In the rows, 128 means zero.
Each row has a class, written after it, and each block has its own classes.
[120 165 144 110 110 137 155 155 165 109 123 145 102 136 147 161 231 108
 190  98 126 107 128 186 147  92 207 189 115  77 128  92 140  88 104  96]
soro
[135 111  92 159  60 176 182 100 139 147 135  98  74 126  82  98 116 186
 108  82 145  87 134 146 165  56  79 131 132 139 128 146 161 113 139  98]
senuz
[ 99 192 143 170 168 137 141 165 156 124 115 143 133 120 136 138 124  92
 119 105 128 130 128 105 137 157 148 128 134 166 128 192 120 138 158 103]
givid
[ 93 151 149 163 105 136 162 146 160 141 107 119 127 109 103  98 179 114
 172 138  86 135 112 143 150 160 120 173 101 161 109  98  67 134  96  65]
zum
[113 109 103 112 148 177 156 138 181 139 175 100 153 155 116 132 131 149
 105 117 129 140 159 110 180 127  89 140 167 105 113 137 203 112  89 139]
taguv
[ 64 145 102 142 127 185 200 129 114 114 140 142 140 109 142 139 141 134
 114 126 120 112 130 156 136 122 118 165 118 133 137 189 101 165 146  76]
Vut
[ 91  95 133 130  91 174 104 119 118 102 137 171  91  91 168 124 112 162
  95 150 126 186 112 132 157  95 151 140 131 194 101 163 144 147 126 160]
zum
[142 168 125 159 152 113 140 166 108 149 129 127 108 142  96 130 154 129
 108  97 101 148 138 118 143 121 130 152 110 162 119 114 122  73 138  92]
givid
[ 76 148 101 117 147 128 137 126 171 143 127 136 128 115 162 117 150 119
 123 157 135 151 142 102 140 168 187  99 166 248 122 147 125 170 125 151]
zum
[113  97 143 105 165 156 150 123 150 109 126 161 134 105 172 149 141 122
 137 138 134 133 111 138 121 145 153 127 152  83 127 121 108 135  78 138]
nabam
[182  93 121  88 180 152 160 135 127 147 113 141  99 130  55 148 134 151
 113 108  99 147 129  64 167  87 159 107 115 152 147 108  74 130 117 122]
senuz
[126 134 130  94  81 153 133 171 195  84 148 116 101 140 141 123 180 142
 150 130  86 122 148 124 164 141 186 140 139 174 136 103 155  92 154  72]
Fomi
[ 94 123  88 129 134 118 125 163 120  33  83 137 195 139 133 148  84 112
 136 186 109 124  74 131 108 217 144 140 138 168 108 108 108 180 135  87]
nabam
[174 117 195 147  97 190 107 120 152 121 175 117 125  71 158 129 115 157
 155  88  69 162 142 134 101 131 185 140 138  99 158  70 155 136 133  75]
Vut
[149  54  43  75 158 153 170  76 163 121 155 124 132 135 125 104 153 157
 122 141 118 166 158 108 149 198 163  73 155 161 121  82  93 149  98 164]
zum
[142  38 140 119  93 111 112 105  64 107 172 108 147 145 146 136  22 141
 142 140  80 126 124 141 117  90  86 119 135 158  87  74 165 143 109  78]
Vut
[142 119  74 141 176 146  92 117 115 128 115 138 123 151  68 151 110 151
 106 104 152 120 140  82 184 126 119 107 129 132 150 140 112 161 152 156]
Fomi
[ 93 149 153 161 162 184 183 133 197 106 126 147  71 105 164 109 146 138
 155 136 119 114 146 111 204 136 154 130 113 145 107 165 179  96 109 104]
Fomi
[155 118  63 119 132 143 136 155 156  83 118  91 120 147  96 139 161 142
 139  76 124 109 116 131 176 114 127 150 125 122 140 149 124 113 122 119]
soro
[171  73 147 147 119 179 123  90 139 190 125 106  80  92  26  99 115 165
  97  92 105 161 162  94 153  67  86 130 154 144 119  48  92 157  91  75]
zum
[131  99 143 144 110 115 135 115  95 166 141 124 135 135 163 143 124 143
 134 153 110 153 138 192  97 139 147 152  92 129 143  57  74 127 118 130]
taguv
[ 87 131 101 172 168 157 132 125 173 214 168 103 140 154 154 139 115 156
 129 174 164 155 165 146 155 213 123 172  98 123 168 115 122 137 117 168]
taguv
[101 138  85  97 144 142 156 104  93  96  89 187 119 119 118 114 145 101
 105 129 169 108 155  96 164 100 160 123 126 113 119 188 165 135 113 107]
Vut
[124 142 111 114 153 141 113 136 126 125 119 130 129 137  63 128 108 128
 127 122 143 128 132  87 147 142 118 142 124 142 138 128 176 170 140  94]
Vut
[135 143 130 113 157 155 126 113 129  93 123 130 151 106 132 140 111 113
 117 130 161 163 132  95 132 157 147 128 142 197 137 132 153 155 118 125]
Vut
[136 120 184 177  27 163 119  90 136 116 120 168 144  89 169 139  99 136
 155 104 168 136  95 137 145  96 198 125 121 109 192 166  98 116 112 148]
taguv
[ 85 179 103 130  77 123 142 188 132  82 113 133 145 114 144 104 166 112
 109  97 122 110  99 105 151 121 154 160 144 138 125 231 156  96 156 128]
givid
[113  90 100 111 111 133 160 144 101 124 146 180 142 129 119 142 113 122
 101 120 117 164 118  97 145  94 152  99 144 173 122 183 100 113 133 126]
givid
[140  92 160  97  95 142 143 138 109 104 101 154  96 124 159 135 143 125
 116 132 131 112 120 146 143  72 141 161 115 105 116 136 104  81 111 100]
senuz
[ 92  95  87 120  87 170 169 110 113 113 151 158 116 104 127 112 123 131
 151 128 137 106 152 155 177  89 153 169 100  73 134 169 212 121  91  89]
Vut
[130 154  98 110  77 164  93 130 140 139 153  97 140 128 241  81 179 121
  85 132 134 140 214 133 142 148 122 174 111 127 175 130  76 124 170  75]
soro
[116 132 143 124 117 172 121  77  98 148 147 135 148  84 175 106 163 141
 125 135 148 167 134  38 168 173 173 178 133 103 145 119  37 163 100 179]
Vut
[148 103 167  82 126 161 115 123  81 114 133 151 190 104 170 127  97 138
  94 148  82 197 107  84 130  62  76 105 103 125 130 106  43 153 100 142]
nabam
[161 126  48 145  73 140 150 132 147  70  94 106 144 127 132 121 180  97
  81  75 146  93 169 168 154  80 123 111 143 137 144 229  90  26 127  82]
senuz
[106 162 162 115 157 112 124 138 143 142 121 104 149 120 165 106 119  86
 148 144 113 127 141 129  97 147  90 117  92 144 129 154 108 165 141 100]
Vut
[134 125 125 125 110 147 162 127 127  70 141 118 141 120 189 157 138 108
 138  93 127 118 120 133 179  63 156 147 128 175 135 183 104  97 101 115]
soro
[174 113 115 114 101 151 111 121 180 100  91 126  75  97  97 136 137 145
 148 103 145 145 130 141 129  56 220 113 109 112 152 120 144 126 145 145]
soro
[113 135 134 103 145 151 137 152 147 106 121 120 114 122 173 105 152 149
 134 137 112 126 106 138 105 167 131 167 101  66 127 122 129 169 178 120]
soro
[153 163 154 138 125 118  98 125 126  52  60 119 108  86 120 106 125 128
 143 103 115 119  71 101 119 145 157 120 119 127 121 109 106 172 127 137]
nabam
[121  91 142 109  80 202 130  92 121 106 167 144 157 118 159 113  84 177
 105 142 114 171 126  82 163  95  88  99 139 148 119 116 111 170 157 145]
Fomi
[175 150 123 157 195 150 108 110 115 120 120 140 113 124 223 111 113 143
 130 130 116 182 167 163 126 213 136 119  77 106 107  34 146 121 117 153]
givid
[115 172 113 187  80 128 130 154 125  67 108 108 158 130 150 137 116 107
 132 114 107 143 107 192 135  85 103 147  74 115  89 185 111  75 149 135]
givid
[138 148 117 141 177 133 145 132 128 134 136 109 151 131 134 137 110 145
  96 142 121 162 144  93 151 142 167 130 119 182 148 126 156 113 119 157]
taguv
[108 143 113  75 129 152 123 136 138  96 153  69 141 100 170 107 164 121
 141 128 113 120 148 138 137 161 144 203 114  85 129 120 169 171 116 145]
Vut
[ 88 159 164  81  36 187  86 133 115 146 151 162 175  95 155  74 109 149
 102 176  77 203 144  26 176  44 108 131  97 146 136 118  98 204 141 120]
nabam
[140 162  81 136 159 153 101 149 126 127 118 123 124 128 114 140 127 148
 111 112 133 153 140 132 161 130 123 133 116 192 130 116 183 151 131 156]
senuz
[101 122  72 148 119 162 113 113 115 139 134 130 170 114 106 113 135 146
 118 124 107 149 141 143 142 152 114 149 133 112 125  99 113 193 126 131]
zum
[ 94  63 158 129  79 161 144 110 162 159 149 138 133 141 164 147  70 123
 160 199 132 163 141 116 161  74 133 143 103 147 110 115  47 139 117  98]
soro
[168 119 213  86 113 181 109 152 197  98 144 104 107 123 144 148 154 153
 132 106 122 185  67  83 118 197 113 138 162 200 135  98  47 154 152 140]
senuz
[125 135 147 111 104 133 114 101 142 110 106 139 134 121 140 127 165  69
 136 119 147 122 146 145 112 130 124 132 136  90  96 130  65 164 140 118]
senuz
[147 112  91 142 149 133 156 124 145 119 114 114 149 129  78 113  82 153
 140 106 122  93 108 118 130 142 110  69 113 136 175 149 136 154 167 116]
Fomi
[119 147 127 169 173 197 140  91 132 137 156 127 138 114 164 146 129 145
  99 130 125 152 161 128 130 168 140 160 132  83 111 109  91 172 163 147]
senuz
[129 152 111 125 176 134 126 132 130 116 131 138 157 165  66 190 104 151
 130 128 144 146  94  68 183  80 151  95 119 189 143 151 128 130 151 200]
Fomi
[149 121 156 112 195  97 128 124  78 104 111 137 122 135 164 122  78 143
 119 151 100 119  95  97 119 121 125 111  97 108 112  99 143 124 116 140]
nabam
[136 161 181 138 132 130 149 129 136 132 135 110 148 126 144 126 134 109
 118 102 104 121 143 104 129 128 141 131 146 159 143 118 112 138 126  82]
taguv
[144 163 174 149 151 106 144 128 143 140 110  99 159 130  99 128 102 103
 127 117 119 110 130 103 115 110 145 119 121 125 149 132 132 136 137 107]
taguv
[156  69 156 109 100 135 132  95  26  98 132 151 143 114 212 104 103 166
  78 116  81 128 120  80 157  83 129 132 176 164 100  76  98 104  79 102]
zum
[160  91 113 124 164 168 134  84 140 101 156 134 138  97 209 134 111 132
 131 112 164 162 138 137 136 152 166 120 125 112 154 137 152 134 111 171]
soro
[166  90 144  79 170 152 158  78 177 119 114 133 116 144 133 123 122 119
 120 170 171 123 177 118 110 159 163  98 127  78 142  66 114 116 152 104]
Fomi
[141 131 147 121 110 133 171 121 144 101 126 122 152 124  90 153 168 115
 160 121 118 134  95 110 147 101 178 156 125  99 106 121  87  89 111 149]
senuz
[114  90  95 114 123 187 111 125 139 148 159 148 131 102 102 114  90 156
 124 130 114 169 157  61 174 157 177 157 164  94 116  74 171 203 116 147]
givid
[ 93 142  71  89 100 127 148 128 157 113 137 160 141 169  99  84 158 115
 113  93 158  75 143  58 183 128  85  54 173 161 140 223 168 138 170  94]
Fomi
[ 96 178 145 150 121 170 153 147  99 136 153 170 111 141 174 156 115 157
  91  87 115 125 128 100 182  50 142 135 145 166 122 174 143 117 149 127]
givid
[119 177 121 127 174 126 156 153 146 113 126 114 150 137  98 137 150 135
 119 138  90 146 110  72 152 113 137 118 130 168 109 125 119 107 117 130]
nabam
[141  91 176 121  76 186 157 134 171 116 154 137 176 140 147 141 118 134
 140  93  73 128 136 114 148 110 111 101 188 115 127  89  92 138  94  47]
taguv
[136  98 140 133 119 141 133  92 164 104 148 180 188 170 139 148 108 121
 163 150 148 134 106 100 153 156 173  94 134  52 135 151 113  74 122 137]
zum

Next block, with new classes.
[102  85 147 160 120 160 177 116 163 138 122 132 128  93 123 128 103 119
 124  92  55 189 118 115 151 113 100  95 212 153 126 179 137 150 150 118]
serad
[145 137 133  96 165 139  99 174 128  75 109 106 143 173 110 152 143  95
 153 141 185 108 166 150 164 130 102 143 121 138 147 133 131 101 130 128]
bur
[114 119 123 101 192 115 125 143 132 116 117  94 143 150 117 128 168 150
 129 132 144 159 164 147 115 109 169 143 131 157  80 127 116 159  98 137]
kizad
[120 123 145 115  98  83 169 138 156 135 156 164  99 104 150 137 117  87
 157 133 135 129 132 111 145 152 109  96 130 111 115 155 130 133 168  90]
kega
[105 117 129 118 146  97 143 138 153 108 118 140 120 148 151 102 103 138
 167 142 122 168 118 134 142 191 122 148 153 119  86 170 125 188 213 103]
viv
[136 139 118 126 128 131 111 115 137 129 144 125 111 107 117 118 148 116
 125 105 114 118 118 119 114 107 121 115 120 122 149 147 124 112 141 139]
febet
[ 44 116 151 116 116  96 149 106 123 114 135 120 139 141 121 123  79 107
 128 121 104 160 150 114 115 146 125 125 143 136 122 183 134 141 201 129]
vakit
[179 119  97 135 125  90  63 104 140 111 138 133 184 123  90  56 156 211
 145 139 121 189 125 130 139 143 181 180 178 102 141 162 161 117 111 155]
viv
[196 143  89 122 164  93 145 133 146 112 146 121  96 154 131  91 133 125
 163 161 121 155 126 164 116 166 204 196 112 120 113 136  94 130 141 149]
viv
[130 142 133 116 136 148 126 104 114 123 132 118 118 101 137 119 125 142
 139 127 107 130 119 105 106 102 139 107 139 131 139 132 125 108 136 158]
Vasiv
[163 131  92 136 166 146 124 121 151 148  85 143 133  95 127  75  83 169
 169 125 102 161 103 132 106 158 145 163 155 100 116 203 115 119 162 161]
Vasiv
[ 99 120 158 123  90 103 173 152 132 125 142 163 132 113 136 103  91 117
 150 129 138 191 149  92 173 138  98 111 175 113 127 204 157 105 162 137]
petud
[157 114 171 107 143 113 156 207 148  98 164 140 129 153 129 113 138 104
 143 144 129 111 164 156 157 106 104 135 148 135 144 131 149 131 100 163]
viv
[156 140 149 122 143 120  86 121 137 120 154 117 122  93 141 125 144 120
 113 136  94 121 115 136 120  78 147 120 122 143 136 132 109 139 118 153]
kizad
[127 116 188  98 116 139 124 152 113 131 149 117 150 151 149 163 157 131
 104 156 162 108 155 151 199 147 117 138 145 156 126 127 122  87 118 150]
vakit
[192 160 168  85 138 159 109 167 127  89 147 122 119 167 111 107 118 130
 173 151 146 112 162 146 183 106 108 131 154 129 167 151 152  68 104 170]
Vasiv
[181 148 176 124 154  96 155 156 126 171 125 135 139 157 146 109 109 122
 137 173 108 138 102 121 184 173 141 170 160 123 118 157 108 128 140 164]
Vasiv
[ 81 103 157  95 143 104 153 175 170 135 163 118 127 139 104  81 123  65
 144 142  79 129 103 147 145 156 175  90 134 142 128 153  93 157 103 156]
febet
[132 110 108 132 108 162 123  76 159 198 140 167 161  83 132 126 221 164
  70 106 143  96 127 126 179 118 111  61 148 137 148  74 149 101  53 101]
febet
[148 144 162 128 117 128 125  91 120 129 156 133 122 110 128 119 124 128
 100 112 107 126 111 122 122 107 168 119 121 137 148 132 131 111 128 133]
Vam
[ 88 113  88 112 141 163 124 152 175  93 114 114 117  84 101 134 154 110
 199  79  90 170 121 127  77 125 141 101 136 132 106 151  96 145  89  69]
Sol
[126 143 122 108 117 133 128 129 141  94 139 109 134  93 107 121 142 121
 145 139  88 143 119 106 108  87 120 101 150 127 143 141 111 121 119 136]
Sol
[ 89 107 105 165 145 149 130  94 143 159  89  80 155 110  93 100 107 160
 137 107  66 184  90 105 115 135 190 124 183 148 122 123 129 141 117 126]
serad
[ 79 116 158 132 131  73 191 146 154 146 141 140 116 107 132 132 105  75
 107 125  85 155 129  99 122  95 119  85 145 119 113 148 130 165 160 127]
kega
[141 160 136  80 141 174 156 174 122  94 133  93 152 121  92  72 161 150
 117 189  99 189 104  99 149  71 162 100 177 103 144 130 149 103  69 187]
serad
[173 147 116 125 136 138  95 115 131 102 146 119 120  90 119 110 142 113
 143 126 130 126 121 121 103 113 135 124 113 111 160 161 124 111 126 146]
bur
[129 133 119 111 102 113 104 102 144  96 149 119 141  93 101 122 141 129
 134 131  83 140 106 119 101  90 134 108 132 125 154 132 108 117 132 132]
Sol
[153 127 125 115 123 156 104 157 126  82 119 116 117  97  84  86 137 135
 189 160 107 218  92 120 126 160 187 157 152 107 136 201 146  93 132 158]
bur
[177 133  51 166 105 173  67 107 153 135 138 142 101 107  72  45 110 139
 209  93 118  96 115 149  74 168 143 161 111  98 167 172 135  98 127 127]
febet
[129 140 152 111 115 129 119 117 120 117 147 122 120 106 127 116 128 126
 127 133 106 126 120 108 121 103 152 122 141 129 144 133 129 101 116 161]
Vasiv
[ 97  93 191 105 124 127 148 138 109 105 163 136 166 139 123 127 114  95
 128 105 101 154 150 129 155 116 116  91 169 174 138 173 115 153 155 132]
Vam
[ 78 151 175 111 107  96 140 142 137  80 166  82 126 139 114 124 146  83
 112 115  84 134 173 103 122 103 165 157 138 133 104 156 108 146 113 131]
vakit
[ 66 122 110 119 117 139 193 128 147 149 109 170 110  97 151 122  76  95
 162 110 103 162 146 121 138 154  95  96 122 117 129 163 130 115 193  90]
vakit
[129 133 111  99 132 156 188 122 175 109 114 143 128 148 102 152 107  67
 191 138 114 113 163 163 135 170 109 102 163 166 155 154 108 109 136  79]
Sol
[ 91  98 115 154 114 158 108  52 139 156 147 122 130 136 136 153 145 127
  74  72 144 150 114 155 152  82 139 100 133 166 115 106 121 125 141 108]
petud
[151 134 134 115 139 122 100 120 149 115 147 136 133  83 135 116 138 128
 144 133 102 119 109 131  90  98 144 113 117 129 140 146 132 133 127 139]
kizad
[ 80 113 128 144 157 128 129 168 127  88  98 126 117 159 136 121 123 122
 155 150  95 188 119  88 159 174 154 136 158 136  83 107 125 160 148  89]
Vam
[148 136 144 129 105 146 128 130 124 112 149 111 126  93 112 114 130 133
 137 120  92 146 117 110 106 118 144 132 156 123 155 161 121 112 114 142]
serad
[ 80 155 142 123 123 107 168  85 142 151 103 131 134 126 108  95  66 152
 113 121  84 169 146 128 121 137 151 132 130 109 139 173 151 116 191 131]
vakit
[147 146 108 135 132 145 104 136 125 107 123  96 127 136 112  81 121 121
 202 155 103 182 109 112 142 164 177 167 189 140 124 165 130 132 148 133]
viv
[ 76 119 123 115 166 105 202 162 141 133 122 143 129 130 124  89 111  96
 110 149  94 174 162 136 105 135 150 122 159 132 118 151 116 176 123 147]
viv
[129 165 108  88 111 132 117 140 116 134 119 126 183 115 111  98 159 138
 130 141 121 140  98 125 120 109 173 164  90  88 139 125 124  89 134 136]
vakit
[ 74 123 152 113  84 131 167 157 147  73 136 141  78 142 102 124  98  76
 148 156  77 198 121 154 131 158 216 147 129 137 128 154 114  94 149 133]
petud
[110 137 138 103 135 141 116 120 132 100 147 106 151 115 127 129 155 142
 115 118 111 137 137 122 112  91 140 112 124 122 136 139 134 110 122 143]
vakit
[129 129 156 125 121  68 141 121 158 133 161 140 141 105 146 105 126  69
 113 156  63 125 122 123 145 119 151 131 146 145 113 151  86 181 143 134]
kizad
[130 119 138  95  91 117 106  69 124 134 170 107 215 127  97 109 188 184
 152 102 154 125 140 117 130 133 172 125 141 137 138 141 165  92  97 125]
vakit
[197 137 130 143 109 144  74 119 139 112 160 121 131 145 142 105 130 149
 162 127 153 136 110 143 179 143 128 158 145 123 122 168 111 108 156 139]
petud
[ 66  96 121  90 107 159  59 140 122 133 140 158 207 133  88  87 147 158
  93  87 133 150 146 182 151  82 101 101 114 109 163 129 137 121 105 124]
vakit
[ 82  92 100 168 113 100  58  69 112 165 139 150 176 114 115  97 152 193
  31 107 162  92  61  92  75  80 149 123  79  95 131  32 194 132  97 131]
Vam
[ 94 121 140 144  98 119 159 107 136 118 128 132  74 115 119 129  82  54
 142 137 111 150 136 121 147 162 135 132 139 146 135 165 124 122 182 118]
bur
[128 135 124 111 110 139 103  96 125 119 152 123 152  90 127 113 141 158
 125 114 117 136 126 120 112  91 138 111 118 114 156 144 144  83 134 151]
vakit
[214 159 147 120 145 150  56 131 140  68 163 102 111 144 142 118 152 131
 120 128 166 100 147 140 166 127 145 168 153 133 116 168 104 109  92 138]
Vam
[127 101  92 149 112  99  48  94 108 169 149 122 169  95  91 112 146 146
  60 125 121 164  57 115 125  42 125 126 131 116 163  96 130  96  94 171]
Sol
[111 113 181 132  97  97 144 126 145 115 156 144 121 128 143 114  95  72
 102 165  84 133  74 108 170 153 166 134 156 140 115 145 121 139 165 137]
Vam
[103  96 215 138  99 113 149 157 169 119 159 135 133  92 157 147 114 107
  87 102  87 123 116 138 148  97 121 112 151 143 114 175 113 145 145 165]
petud
[122 121 164  89 138 139 155 191 118 134 157 118 169 156  95  81 158 149
 159 164 132 160  98 123 117 181 164 120 152 109 126 151 138 155  63 135]
serad
[136 131 225 132 128  84 214 128 139 105 174  72 145 130 123 130 146  82
 108 163  46 136 100  61 140  95 224 123 186 178 112 122 147 131 101 189]
Vam
[133 130 159 121 158 149 109 163 125 172 136 122 121 145 128 124 119 155
 137 121 168  96 136 152 146 107  86  72 109 120 140  99 146 133 116 130]
kega
[ 54 118  85 131 110 160 129 164  98  53 121 153 115 132 127 147 180  63
 142 168 120 140 117  72  82 133  86 112 106 108 124  74 137 165 163  77]
bur
[155 149 121 109 116 138 112 124 131 130 124 115 120 144 107 108  95 125
 184 150 145 146 134 141 179 162  99 134 164 139 137 173 104 109 158 113]
Sol
[141  95 149 161 112  66 138 113 183 152 190 141 124  93 128 101 115  88
 138 117  85 135  92 103 120 131 141 101 165 116 117 180 136 165 126 133]
kega
[133  98 165 120 100 160 149 140 161 102 137 125 148 117 115 121 125 148
 161 122 124 113 141 135 145 167 108 120 192 141 130 175 148 127 125 123]
serad
[183 147 174 117 147 158  83 173 167  80 124  87 140 128 116 120 172 128
 135 150 134  96 157 146 186 141 142 152 165 136 125 151 115 122  70 150]
bur
[183 151  73 126 114 119 124 107 144 141  79 152 185  70 122  68 125 182
 185 130 101 125 135 145 106 185 177 197 142 106 139 165  94 120 178 126]
viv
[248 136 119 124 157 166  90 113 194 132 131 125 177 162 125 122 180 182
 147 122 180  57 137 191 202 108 121 142 157 144 159  84 183  76  73 128]
viv
[176 142 130  96 119 159 103 139 153 102 145 126 152 125 120 118 158 135
 183 141 126 131 112 140 158 148  89 117 163 126 126 173  99 138 132 100]
Sol
[ 97 126 195 119  91  92 248 158 168 112 188 140  91 137 147 124 140  62
 124 162  62 115 114 120 114 145 201 110  99 135 102 100 107 159 118 136]
petud
[143 169 121 110 168 109 132 117 150 120 107  86 109 139  97  97 124 157
 124 154  99 126  97 130  99 124 199 143  98 111 136 127 130 102 155 180]
febet
[219 154 179 136 148 142  78 121 122 101 163 131 103 160 160 149 119 127
 148 109 157 106 148 143 168 160  95 149 145 144 140 183 111 122 151 104]
Vam
[ 60 103 123  97 147 150 164 159 141  93 127 133 123 141 105 113 155 135
 179 148  95 199 134 135  91 174 164  81 148 123  82 149 115 192 151  90]
kega
[ 49 109 164  90 107  78 179 188 136  82 159 119 173 121 139 126 143  81
 169 144 114 120 144  63 109 148 124 117 143 120 101 155 141 147 135 127]
vakit
[111 147 161 130 106 131 200  87 129 163 133 135  99 124 157 136  95  68
 138 140  98 122 112  94 149 155 124 124 170 154 110 160 114 140 184 115]
Vasiv
[130 133 132 110 105 121 100 111 150  95 139 110 137  94 100 125 129 133
 144 126  89 139 108 124 113 102 130 115 144 131 146 151 111 116 137 131]
Sol
